Below is a small trained network, with its code and all its weights. Each question gives an input and a target symbol and asks what happens when units are switched off, that is, made to give their printed mean instead of their output.

import numpy as np


def w(rows, s, z=0):
    codes = np.array(rows[::2]) - 128.0
    scale = np.full(codes.shape[1], s)
    scale[-1] = z or s
    return codes * scale


def f(y):
    return y / 2 * (1 + np.tanh(0.7978845608 * (y + 0.044715 * y**3)))


def softmax(a):
    e = np.exp(a - a.max(-1, keepdims=True))
    return e / e.sum(-1, keepdims=True)


def log_softmax(a):
    a = a - a.max(-1, keepdims=True)
    return a - np.log(np.exp(a).sum(-1, keepdims=True))


def net(x, mask):
    ids = ['ΔΣαβγεζηθμξπτφ'.index(c) for c in x.split()]
    T = len(ids)
    res = E[ids] + P[:T]
    r = res
    for j in range(2):
        rows = slice(2 * j, 2 * j + 2)
        q, k, v = (r @ M[0][rows].T for M in (Q, K, V))
        z = softmax(np.where(np.tri(T) > 0, q @ k.T / 2**0.5, -1e9)) @ v
        o = O[0][rows]
        res = res + np.where(mask[j], z, o[:, -1]) @ o[:, :-1]
    y = f(res @ A[0][:, :-1].T + A[0][:, -1])
    res = res + np.where(mask[2:14], y, B[0][:, -1]) @ B[0][:, :-1]
    return log_softmax(res[-1] @ U[:, :-1].T + U[:, -1])


Q, K, V, O, A, B = {}, {}, {}, {}, {}, {}
E = w([
[99,97,138,104],'Δ',
[69,105,79,96],'Σ',
[110,62,96,66],'α',
[68,165,102,113],'β',
[144,90,71,115],'γ',
[122,141,83,75],'ε',
[178,186,138,60],'ζ',
[174,254,118,101],'η',
[168,88,166,162],'θ',
[164,67,141,173],'μ',
[210,191,99,151],'ξ',
[180,64,211,108],'π',
[210,63,100,109],'τ',
[123,225,205,210],'φ',
],0.019)
P = w([
[82,72,59,170],'0',
[117,162,141,116],'1',
[135,72,8,176],'2',
[137,145,141,132],'3',
[181,96,8,160],'4',
[151,138,148,144],'5',
[175,102,23,147],'6',
],0.014)
Q[0] = w([
[169,117,68,161],'h1',
[202,143,141,192],'h1',
[232,113,39,254],'h2',
[25,111,223,133],'h2',
],0.0078)
K[0] = w([
[170,116,229,177],'h1',
[130,112,159,213],'h1',
[215,135,185,246],'h2',
[22,126,137,117],'h2',
],0.012)
V[0] = w([
[177,112,176,104],'h1',
[93,163,89,172],'h1',
[120,120,109,36],'h2',
[140,2,232,109],'h2',
],0.0097)
O[0] = w([
[133,213,115,120,114],'h1',
[73,219,150,126,147],'h1',
[111,145,105,6,112],'h2',
[177,70,174,116,2],'h2',
],0.011,0.0059)
A[0] = w([
[113,137,84,66,75],'n1',
[178,184,139,65,253],'n2',
[165,159,195,166,148],'n3',
[135,112,138,60,204],'n4',
[130,162,141,94,61],'n5',
[119,204,167,102,130],'n6',
[160,194,250,77,57],'n7',
[45,89,154,137,123],'n8',
[91,128,205,98,190],'n9',
[165,157,112,176,121],'n10',
[150,143,75,141,211],'n11',
[131,82,161,94,195],'n12',
],0.015,0.0059)
B[0] = w([
[173,160,86,51,218],'n1',
[89,31,120,215,244],'n2',
[73,56,85,107,177],'n3',
[254,232,78,176,188],'n4',
[94,67,88,87,149],'n5',
[77,97,77,100,195],'n6',
[180,112,218,32,169],'n7',
[134,125,210,46,148],'n8',
[40,243,193,133,147],'n9',
[154,128,156,83,202],'n10',
[74,145,205,158,248],'n11',
[202,172,163,170,155],'n12',
],0.0088,0.012)
U = w([
[196,153,150,173,170],'Δ',
[38,131,164,236,119],'Σ',
[157,172,235,87,134],'α',
[143,216,143,59,174],'β',
[123,49,150,159,202],'γ',
[145,62,149,7,140],'ε',
[169,148,131,153,255],'ζ',
[53,183,98,124,37],'η',
[124,71,193,142,229],'θ',
[124,254,182,156,201],'μ',
[134,122,11,140,127],'ξ',
[59,20,105,98,19],'π',
[201,217,140,100,26],'τ',
[68,126,215,76,98],'φ',
],0.0084,0.0052)

Each question gives the input, a string of symbols that net reads in full, and the target symbol t.
The units are the heads (2 rows each of Q, K, V and O) and the neurons (one row each of A and B). Each row of codes is followed by its name. A weight is (code - 128) times the scale printed after its matrix; where a second scale follows, it is the last column's (O, A, B and U).
mask holds one flag per unit, heads first, then neurons. A switched-off unit (its flag False) gives its mean, the last column of its rows in O or B, instead of its output. The means were averaged over made-up inputs and are rounded, as every weight is.
A unit's drop is (log p(t) with every unit on - log p(t) with that unit switched off) / (log p(t) with every unit on - log p(t) with every unit switched off).
The circuit of an input: a set's keep is (log p(t) with only the set's units on - log p(t) with every unit switched off) / (log p(t) with every unit on - log p(t) with every unit switched off). Starting from the 12 units with the biggest drops (on a tie, the unit counted first), units are removed one at a time, each time the one whose removal leaves the highest keep (on an exact tie, the one counted first), for as long as the keep stays at least 0.8.
units of the circuit, in order: the units of the circuit, biggest drop first
most important unit: the unit with the biggest drop
k most important neurons: the k neurons with the biggest drops, biggest first
which heads matter: for each layer, one digit per head in row order, 1 if its drop is at least 0.15 and else 0, layers parted by /
input ε Σ Σ ξ Σ φ, target φ: units of the circuit, in order : (n7 n3 n4)
input ε ζ φ γ ξ α γ, target μ: units of the circuit, in order : (n2 h2 n11)
input Σ η ε ε η, target η: units of the circuit, in order : (h2 n11 n6)
input α Σ θ η Σ τ, target Δ: 2 most important neurons : (n12 n6)
input ζ ζ μ ε η φ β, target Σ: units of the circuit, in order : (h2 n1)
input φ ζ ζ β, target η: units of the circuit, in order : (h2 n7 n6)
input ε μ ξ θ ζ φ γ, target Σ: units of the circuit, in order : (h2 n11)
input ε ε φ ζ ξ ε β, target μ: which heads matter : 01
input ε ζ π ζ π Σ ζ, target Δ: which heads matter : 01
input φ Σ φ β Σ ζ, target ε: units of the circuit, in order : (n7 n6)
input θ γ ε α, target τ: most important unit : n4
input φ τ ζ γ Σ ζ ξ, target μ: units of the circuit, in order : (h2 n11)
input Σ α Σ η β, target η: units of the circuit, in order : (h2 n4)
input τ τ ζ Σ ζ, target ξ: 2 most important neurons : (n2 n7)
input θ ζ ζ ζ, target ε: 2 most important neurons : (n7 n2)
input ξ η π α, target τ: units of the circuit, in order : (n4 h2 n12)
input μ μ γ φ η, target Σ: units of the circuit, in order : (n11 n1 h2)
input ε ε Σ α ζ Δ, target μ: units of the circuit, in order : (n9 n4 n3 h2)
input φ ξ θ, target Σ: most important unit : n1
input ζ ζ ζ, target ξ: 2 most important neurons : (n2 n1)
input η ε η Δ Σ, target η: units of the circuit, in order : (h2 n11)
input ζ φ η, target Σ: most important unit : n1
input τ β ε ζ θ φ, target φ: which heads matter : 00
input ζ ζ ξ, target μ: 2 most important neurons : (n2 n11)
input α φ φ η ζ, target Σ: 3 most important neurons : (n11 n2 n4)
